Below are the code and all the weights of a small trained network. Each question names an input and a class and asks about switching units off, where a switched-off unit gives its printed mean instead of its output.

import numpy as np


def w(rows, s, z=0):
    codes = np.array(rows[::2]) - 128.0
    scale = np.full(codes.shape[1], s)
    scale[-1] = z or s
    return codes * scale


def f(y):
    return y / 2 * (1 + np.tanh(0.7978845608 * (y + 0.044715 * y**3)))


def log_softmax(a):
    a = a - a.max(-1, keepdims=True)
    return a - np.log(np.exp(a).sum(-1, keepdims=True))


def net(x, mask):
    res = np.array(x, float).reshape(1, 6) / 4 @ E
    y = f(res @ A[0][:, :-1].T + A[0][:, -1])
    res = res + np.where(mask, y, B[0][:, -1]) @ B[0][:, :-1]
    return log_softmax(res[-1] @ U[:, :-1].T + U[:, -1])


A, B = {}, {}
E = w([
[167,204,148,214,157],'x0',
[224,81,79,161,152],'x1',
[188,224,145,102,59],'x2',
[65,110,37,197,135],'x3',
[140,147,94,91,185],'x4',
[180,79,254,160,159],'x5',
],0.0097)
A[0] = w([
[137,99,57,169,47,151],'n0',
[96,250,108,180,108,164],'n1',
[119,102,147,151,195,63],'n2',
[113,165,116,78,54,152],'n3',
[251,126,143,192,172,135],'n4',
[132,225,182,154,166,212],'n5',
[188,126,84,98,175,128],'n6',
[119,72,190,139,200,136],'n7',
[173,132,167,144,116,99],'n8',
[90,84,119,118,62,124],'n9',
[126,135,103,164,85,100],'n10',
[51,44,121,154,182,207],'n11',
[165,107,193,149,154,136],'n12',
[126,112,64,122,199,143],'n13',
[156,96,201,136,172,123],'n14',
[84,75,139,129,123,48],'n15',
[106,125,169,64,138,155],'n16',
[76,79,154,116,171,129],'n17',
[101,129,197,59,191,199],'n18',
[115,132,84,100,58,134],'n19',
[84,125,124,70,128,189],'n20',
[144,129,184,208,65,139],'n21',
[168,153,183,94,76,122],'n22',
[89,6,103,118,158,102],'n23',
[92,105,80,158,217,252],'n24',
[202,147,206,120,100,210],'n25',
],0.013,0.0034)
B[0] = w([
[117,147,95,137,147,193],'n0',
[168,148,119,152,177,233],'n1',
[121,112,99,114,97,166],'n2',
[105,134,64,8,95,200],'n3',
[175,106,159,147,147,249],'n4',
[194,79,134,141,141,227],'n5',
[144,76,140,152,199,174],'n6',
[150,150,83,77,68,212],'n7',
[145,105,157,103,128,177],'n8',
[111,132,108,134,124,181],'n9',
[111,131,128,106,161,152],'n10',
[123,118,101,185,101,238],'n11',
[151,95,141,96,80,210],'n12',
[88,94,143,186,150,192],'n13',
[171,127,119,80,108,214],'n14',
[108,162,130,166,107,163],'n15',
[127,137,103,67,126,174],'n16',
[127,148,87,153,96,183],'n17',
[127,95,66,35,147,201],'n18',
[120,119,87,111,130,189],'n19',
[92,109,78,120,109,182],'n20',
[153,125,147,106,123,204],'n21',
[146,124,151,96,83,203],'n22',
[114,136,116,195,103,225],'n23',
[164,105,122,192,116,225],'n24',
[192,45,145,117,67,245],'n25',
],0.011,0.012)
U = w([
[83,150,21,78,84,199],'0',
[129,253,104,139,170,95],'1',
[95,132,110,174,80,18],'2',
[54,170,215,100,185,66],'3',
[133,102,139,180,194,253],'4',
[56,149,187,101,190,55],'5',
[160,90,226,84,74,114],'6',
],0.012,0.0063)

Each question gives the input, the list of numbers given to net, and the class t.
The units are the neurons (one row each of A and B). Each row of codes is followed by its name. A weight is (code - 128) times the scale printed after its matrix; where a second scale follows, it is the last column's (A, B and U).
mask holds one flag per neuron, in row order. A switched-off neuron (its flag False) gives its mean, the last column of its row in B, instead of its output. The means were averaged over made-up inputs and are rounded, as every weight is.
A unit's drop is (log p(t) with every unit on - log p(t) with that unit switched off) / (log p(t) with every unit on - log p(t) with every unit switched off).
The circuit of an input: a set's keep is (log p(t) with only the set's units on - log p(t) with every unit switched off) / (log p(t) with every unit on - log p(t) with every unit switched off). Starting from the 12 units with the biggest drops (on a tie, the unit counted first), units are removed one at a time, each time the one whose removal leaves the highest keep (on an exact tie, the one counted first), for as long as the keep stays at least 0.8.
circuit, biggest first: the units of the circuit, biggest drop first
k most important neurons: the k neurons with the biggest drops, biggest first
drop of u: that unit's drop, to one decimal
input [5,-4,-6,-1,5,-2], class 4: circuit, biggest first : n3
input [-7,1,2,7,-1,8], class 2: circuit, biggest first : n23, n11
input [-7,4,-7,-3,2,2], class 0: 2 most important neurons : n7, n18
input [-3,-6,5,-5,1,1], class 0: 4 most important neurons : n3, n18, n4, n16
input [4,-3,-4,-1,0,-5], class 4: 2 most important neurons : n7, n3
input [1,3,-8,3,5,-4], class 4: 2 most important neurons : n6, n13
input [-7,-6,0,8,-8,5], class 2: 3 most important neurons : n23, n11, n18
input [8,-4,2,-5,7,-4], class 6: drop of n24 : 0.3
input [3,-3,-7,0,0,2], class 0: drop of n2 : 0.1
input [-5,4,-3,-2,3,2], class 0: drop of n5 : 0.2
input [2,3,-5,0,-8,-5], class 2: drop of n11 : 0.1
